Below are the code and all the weights of a small trained network. Each question names an input and a class and asks about switching units off, where a switched-off unit gives its printed mean instead of its output.

import numpy as np


def w(rows, s, z=0):
    codes = np.array(rows[::2]) - 128.0
    scale = np.full(codes.shape[1], s)
    scale[-1] = z or s
    return codes * scale


def f(y):
    return np.maximum(y, 0)


def log_softmax(a):
    a = a - a.max(-1, keepdims=True)
    return a - np.log(np.exp(a).sum(-1, keepdims=True))


def net(x, mask):
    res = np.array(x, float).reshape(1, 7) / 4 @ E
    y = f(res @ A[0][:, :-1].T + A[0][:, -1])
    res = res + np.where(mask, y, B[0][:, -1]) @ B[0][:, :-1]
    return log_softmax(res[-1] @ U[:, :-1].T + U[:, -1])


A, B = {}, {}
E = w([
[129,188,135,78,25,171],'x0',
[70,62,112,107,46,28],'x1',
[123,94,141,105,140,148],'x2',
[27,151,250,102,176,124],'x3',
[136,156,123,147,118,110],'x4',
[121,136,119,139,123,125],'x5',
[137,115,140,114,135,133],'x6',
],0.014)
A[0] = w([
[178,108,56,169,172,150,223],'n0',
[195,40,142,147,95,55,253],'n1',
[129,195,113,14,65,155,178],'n2',
[135,193,119,116,108,190,186],'n3',
[117,167,117,154,190,175,212],'n4',
[35,181,234,136,166,91,236],'n5',
[81,153,143,88,36,202,177],'n6',
[159,115,68,139,62,229,171],'n7',
[187,161,144,140,101,250,148],'n8',
[101,178,162,113,169,197,167],'n9',
[131,202,127,122,134,169,181],'n10',
[141,113,105,134,194,104,211],'n11',
[187,110,70,136,173,172,201],'n12',
[99,88,113,98,91,47,174],'n13',
],0.012,0.0055)
B[0] = w([
[175,79,188,233,2,120,198],'n0',
[25,108,27,158,109,143,195],'n1',
[235,208,109,16,109,82,199],'n2',
[226,113,130,97,217,84,186],'n3',
[134,179,188,145,136,227,195],'n4',
[7,177,231,84,199,108,254],'n5',
[212,176,173,28,53,37,197],'n6',
[231,85,65,81,165,95,192],'n7',
[238,29,156,103,199,119,206],'n8',
[153,186,209,141,213,199,200],'n9',
[213,106,196,132,161,170,183],'n10',
[6,151,163,209,56,217,178],'n11',
[198,109,164,189,34,147,193],'n12',
[46,89,68,84,93,27,199],'n13',
],0.0079,0.022)
U = w([
[145,112,150,164,46,170,254],'0',
[187,87,101,100,144,92,149],'1',
[88,162,150,162,145,193,76],'2',
[146,165,145,68,161,124,24],'3',
[80,68,55,160,77,101,93],'4',
[144,146,5,52,74,103,120],'5',
[46,98,119,109,164,77,220],'6',
[112,132,180,72,48,50,33],'7',
],0.013,0.0038)

Each question gives the input, the list of numbers given to net, and the class t.
The units are the neurons (one row each of A and B). Each row of codes is followed by its name. A weight is (code - 128) times the scale printed after its matrix; where a second scale follows, it is the last column's (A, B and U).
mask holds one flag per neuron, in row order. A switched-off neuron (its flag False) gives its mean, the last column of its row in B, instead of its output. The means were averaged over made-up inputs and are rounded, as every weight is.
A unit's drop is (log p(t) with every unit on - log p(t) with that unit switched off) / (log p(t) with every unit on - log p(t) with every unit switched off).
The circuit of an input: a set's keep is (log p(t) with only the set's units on - log p(t) with every unit switched off) / (log p(t) with every unit on - log p(t) with every unit switched off). Starting from the 12 units with the biggest drops (on a tie, the unit counted first), units are removed one at a time, each time the one whose removal leaves the highest keep (on an exact tie, the one counted first), for as long as the keep stays at least 0.8.
units of the circuit, in order: the units of the circuit, biggest drop first
most important unit: the unit with the biggest drop
top k neurons: the k neurons with the biggest drops, biggest first
drop when u is switched off: that unit's drop, to one decimal
input [1,1,7,0,6,-4,-8], class 5: units of the circuit, in order => [n5, n0, n9]
input [4,-3,-6,0,-3,-7,7], class 1: units of the circuit, in order => [n5, n8]
input [0,-6,6,5,-4,-8,4], class 2: most important unit => n2
input [1,6,1,0,-4,-5,-5], class 5: units of the circuit, in order => [n5, n0, n1]
input [5,0,-1,5,8,6,5], class 3: top 2 neurons => [n0, n13]
input [0,-4,-8,-6,-6,4,4], class 0: top 2 neurons => [n0, n12]
input [-1,-8,-8,-6,-7,7,0], class 0: top 2 neurons => [n0, n12]
input [8,0,1,-6,4,8,3], class 1: top 2 neurons => [n8, n3]
input [4,-8,5,0,4,-7,-8], class 1: top 2 neurons => [n8, n5]
input [-6,0,0,0,8,-3,6], class 0: drop when n13 is switched off => 0.2
input [-7,5,-1,5,0,8,0], class 6: drop when n0 is switched off => 0.0
input [8,4,6,-1,6,-6,-5], class 5: drop when n5 is switched off => 0.1
